| .43 | .18 | .08 | .09 | .16 | .11 | .20 | .36 | .11 |
| .21 | .22 | .16 | .10 | .17 | .11 | .21 | .22 | .17 |
| .23 | .09 | .15 | .07 | .35 | .14 | .14 | .17 | .14 |
| .15 | .19 | .34 | .16 | .24 | .13 | .20 | .12 | .26 |
| .07 | .10 | .17 | .27 | .15 | .41 | .12 | .11 | .13 |
| .07 | .12 | .22 | .31 | .17 | .56 | .10 | .11 | .14 |
| .26 | .29 | .20 | .21 | .20 | .12 | .26 | .19 | .23 |
| .10 | .10 | .32 | .11 | .32 | .21 | .15 | .09 | .23 |
| .24 | .10 | .14 | .09 | .29 | .17 | .14 | .17 | .15 |
| .24 | .25 | .26 | .14 | .15 | .14 | .20 | .19 | .26 |
:
| .43 | .08 | .16 | .20 | .11 |
| .21 | .16 | .17 | .21 | .17 |
| .23 | .15 | .35 | .14 | .14 |
| .15 | .34 | .24 | .20 | .26 |
| .07 | .17 | .15 | .12 | .13 |
| .07 | .22 | .17 | .10 | .14 |
| .26 | .20 | .20 | .26 | .23 |
| .10 | .32 | .32 | .15 | .23 |
| .24 | .14 | .29 | .14 | .15 |
| .24 | .26 | .15 | .20 | .26 |

|  .08 | -.48 | -.18 |  .15 | -.01 |  .29 |  .04 |
|  .21 |  .19 | -.27 | -.15 | -.16 |  .09 |  .07 |
| -.30 |  .16 |  .55 |  .11 |  .25 | -.40 | -.11 |
:
|  .08 | -.18 | -.01 |  .04 |
|  .21 | -.27 | -.16 |  .07 |
| -.30 |  .55 |  .25 | -.11 |

| -.10 | -.03 |  .01 |  .03 |  .10 |  .03 |
|  .13 | -.10 | -.09 |  .10 |  .11 |  .01 |
| -.09 | -.16 |  .01 | -.06 |  .01 |  .06 |
|  .19 |  .00 | -.04 | -.03 | -.14 |  .03 |
|  .38 | -.06 | -.09 | -.01 | -.05 |  .03 |
|  .28 |  .07 |  .01 | -.13 |  .05 |  .00 |
| -.11 |  .03 | -.04 |  .04 | -.11 |  .02 |
|  .47 | -.03 |  .04 | -.06 | -.09 | -.02 |
|  .11 |  .02 |  .11 |  .18 |  .00 |  .01 |
| -.28 | -.17 |  .04 |  .06 |  .14 | -.04 |
| -.03 | -.14 |  .00 |  .05 |  .01 |  .01 |
| -.09 | -.12 |  .02 | -.03 |  .06 |  .02 |
:
| -.10 |  .01 |  .10 |
|  .13 | -.09 |  .11 |
| -.09 |  .01 |  .01 |
|  .19 | -.04 | -.14 |
|  .38 | -.09 | -.05 |
|  .28 |  .01 |  .05 |
| -.11 | -.04 | -.11 |
|  .47 |  .04 | -.09 |
|  .11 |  .11 |  .00 |
| -.28 |  .04 |  .14 |
| -.03 |  .00 |  .01 |
| -.09 |  .02 |  .06 |

| -.30 | -.15 | -.03 |  .16 | -.04 | -.03 |  .19 |  .22 |  .56 | -.13 |
|  .18 |  .05 |  .00 |  .02 |  .17 | -.08 | -.03 |  .02 | -.17 |  .00 |
|  .42 | -.15 | -.06 |  .19 | -.23 | -.07 |  .28 | -.19 | -.49 | -.15 |
|  .32 |  .16 |  .00 | -.02 |  .09 | -.12 | -.17 |  .13 | -.38 |  .09 |
|  .07 | -.30 | -.05 |  .10 |  .14 | -.02 |  .25 | -.38 | -.12 | -.26 |
|  .31 |  .17 |  .00 | -.04 |  .13 | -.12 | -.20 |  .12 | -.38 |  .10 |
:
| -.30 | -.03 | -.04 |  .19 |  .56 |
|  .18 |  .00 |  .17 | -.03 | -.17 |
|  .42 | -.06 | -.23 |  .28 | -.49 |
|  .32 |  .00 |  .09 | -.17 | -.38 |
|  .07 | -.05 |  .14 |  .25 | -.12 |
|  .31 |  .00 |  .13 | -.20 | -.38 |

|  .06 | -.21 | -.03 | -.01 | -.22 | -.06 | -.11 | -.09 | -.35 | -.08 |
|  .10 | -.11 |  .01 |  .01 |  .29 |  .05 | -.08 | -.40 |  .29 | -.12 |
| -.19 |  .21 |  .01 |  .24 | -.38 |  .13 |  .20 |  .34 |  .55 | -.02 |
:
|  .06 | -.03 | -.22 | -.11 | -.35 |
|  .10 |  .01 |  .29 | -.08 |  .29 |
| -.19 |  .01 | -.38 |  .20 |  .55 |

|  .07 |  .02 |  .05 | -.07 |
|  .04 |  .06 |  .04 | -.01 |
|  .04 | -.03 |  .00 | -.14 |
| -.07 | -.07 | -.11 | -.08 |
|  .14 |  .10 |  .25 | -.03 |
|  .14 | -.01 |  .26 |  .01 |
| -.01 | -.12 |  .02 | -.09 |
|  .02 | -.04 |  .02 |  .13 |
|  .06 |  .22 | -.04 |  .24 |
| -.03 | -.06 | -.04 | -.04 |
|  .26 | -.07 |  .09 | -.17 |
| -.20 |  .26 |  .01 |  .46 |
:
|  .07 |  .05 |
|  .04 |  .04 |
|  .04 |  .00 |
| -.07 | -.11 |
|  .14 |  .25 |
|  .14 |  .26 |
| -.01 |  .02 |
|  .02 |  .02 |
|  .06 | -.04 |
| -.03 | -.04 |
|  .26 |  .09 |
| -.20 |  .01 |

|  .04 | -.07 | -.01 |
|  .13 | -.24 | -.05 |
| -.11 | -.24 | -.04 |
|  .10 | -.38 | -.08 |
|  .26 | -.31 | -.07 |
| -.01 | -.24 | -.05 |
|  .42 | -.54 | -.12 |
| -.17 |  .15 |  .03 |
|  .14 | -.15 | -.03 |
:
|  .04 | -.01 |
|  .13 | -.05 |
| -.11 | -.04 |
|  .10 | -.08 |
|  .26 | -.07 |
| -.01 | -.05 |
|  .42 | -.12 |
| -.17 |  .03 |
|  .14 | -.03 |
